array([[ 24.3, -79.9, -65.3,  32.3,  32.2,  78.5,  20.8, -71.5],
       [-27.8,  13.9,   9.3, -30.5, -35.9,  -5.0, -30.2,  12.1],
       [-39.3,  20.7,  11.6, -38.5, -45.1,  18.4, -40.6,  15.4],
       [-51.4,  24.6,  16.5, -51.0, -61.5,  36.3, -47.7,  21.4],
       [-43.1,  19.0,   8.8, -45.0, -50.4,  37.2, -42.0,  14.6],
       [-34.0,   2.5,  -1.7, -27.0, -36.9,  41.3, -33.6,  -0.8],
       [ 11.7, -47.9, -38.7,  13.0,  13.0,  34.7,   7.2, -42.0],
       [-45.0,  26.8,  15.5, -42.1, -50.4,  20.8, -46.1,  19.4],
       [-40.5,  -1.2,  -2.3, -31.0, -46.5,  57.0, -35.3,  -1.6],
       [ 18.3, -51.6, -43.3,  13.2,  16.8,  26.9,  14.2, -43.6],
       [-74.3,  33.4,  20.6, -64.5, -85.5,  72.5, -63.7,  26.9],
       [ 13.3, -52.2, -42.6,   8.3,   6.9,  31.7,  13.6, -42.3],
       [-46.5,  27.4,  16.0, -46.7, -54.7,  21.4, -45.7,  21.8],
       [ 40.9, -72.2, -57.8,  33.0,  41.6,  12.7,  33.2, -60.4]])
Give the bottom entry of the column that holds the largest entry.
Answer: 12.7
Give the first entry in reading order.
Answer: 24.3
The bottom-right entry -> -60.4
Give the last entry of the smallest entry's row.
Answer: 26.9
The bottom-left entry: 40.9
The smallest entry -> -85.5
Give the top-right entry.
Answer: -71.5
Give the entry just left of -30.5.
Answer: 9.3
The 3rd largest entry is 57.0
The entry just left of -33.6: 41.3
The entry just left of -61.5 -> -51.0
Give the entry directly below the largest entry.
Answer: -5.0
The second entry from the end, reading row by row -> 33.2
Give the 3rd smallest entry.
Answer: -74.3
Give the entry just left of the largest entry.
Answer: 32.2
The entry just left of 11.6 is 20.7
The second entry on the main diagonal: 13.9
The entry directly below -33.6 -> 7.2
The entry directly above the smallest entry is 16.8
The entry just left of the smallest entry: -64.5
The entry just right of the smallest entry is 72.5
The smallest entry in the first row -> -79.9
Give the 4th entry, reading row by row.
Answer: 32.3
Give the largest entry in the first row.
Answer: 78.5
The entry just right of the largest entry: 20.8
Give the bottom entry of the column that holds the smallest entry.
Answer: 41.6
Give the fifth entry from the end, reading row by row.
Answer: 33.0
The entry directly above -60.4 is 21.8
The entry just right of 7.2 -> -42.0
Give the entry just right of -38.5.
Answer: -45.1

a =
[[-30.0  -4.5  31.2   6.2 -32.6   8.5 -32.7   7.2 -12.9  -9.7 -27.3  10.9
   19.6  16.6  -2.2]
 [-24.8 -25.9   1.9  -9.4 -38.2 -52.0  13.2  -6.0  47.2 -42.0 -12.4  20.9
    5.8  21.0  54.7]
 [-14.5 -16.4  15.1  -3.8 -25.2 -32.5  -0.3  -5.3  23.9 -38.7  -8.0  17.6
    8.4  10.1  28.6]
 [  4.1   8.8 -10.5  -7.0   7.8 -27.8  15.5  -7.5  19.1 -15.6  19.9  -5.9
   -6.1  -0.7  13.6]
 [ 10.3  31.5 -10.7  -4.9  25.9 -11.8   4.0  -0.5 -15.4  -1.2  32.5 -29.0
   14.8 -21.5 -15.5]
 [ 33.8 -17.5 -17.6   5.2  35.3  58.6  21.6  -7.5 -11.0  61.9   0.2   2.3
  -47.2  -1.4 -25.1]
 [ -3.4 -15.7   3.7  -5.4  -6.9 -16.8  14.7  -6.0  28.1 -12.9  -5.6  12.4
   -0.7  13.9  27.6]
 [ 40.8 -15.0 -52.6  -2.6  49.8   4.2  55.2 -16.1  33.5  38.6  26.0  -3.9
  -52.0 -10.6   9.4]
 [  4.6 -12.7   2.2   1.3  -1.8  12.5   0.2   0.4   0.5  17.1  -5.2  11.1
   -5.4   2.0  -5.0]
 [ -5.7 -50.1  33.3  13.0 -29.1  62.5 -15.8  -8.7  -8.4  36.3 -52.2  26.5
  -22.6  25.6  -6.6]
 [-12.2 -14.4  35.1  14.3 -28.6  68.0 -45.6   9.3 -36.9  34.3 -42.1  15.7
    0.4  21.3 -28.5]
 [ -7.8  -1.8  -9.7  -6.8  -5.5 -29.1   6.5   1.1  15.0 -21.6   6.8   2.7
   13.8  -4.4  18.3]
 [  3.6 -24.2  -3.2   4.7   5.4  23.4   3.6  -3.0  15.8  19.1 -13.6  17.0
  -26.0  14.5   2.8]
 [  7.5 -34.4   2.5  11.8  -2.7  47.5  10.2  -9.8   6.9  31.9 -24.8  12.4
  -31.1  12.6   1.3]
 [ 10.3 -71.6   9.2  16.7 -14.4  66.4  13.4 -15.2  14.3  51.9 -56.0  44.9
  -59.1  34.3   1.3]]
Report the entry just right of the smallest entry.
9.2
Report the entry just right of 47.2.
-42.0
The entry just right of the largest entry: -45.6
Report the entry just left of the smallest entry.
10.3
The entry just left of 11.1: -5.2
Report the entry just left of 51.9.
14.3
Report the maximum.
68.0
The entry just left of -36.9: 9.3
The entry just left of 55.2 is 4.2
Report the entry just right of -1.4.
-25.1
The entry just left of -5.2: 17.1
Report the entry just left of 8.4.
17.6
The entry just left of 47.2: -6.0
Report the entry just right of -32.6.
8.5
The entry just left of 13.0: 33.3
Report the entry at the centre.
-16.1
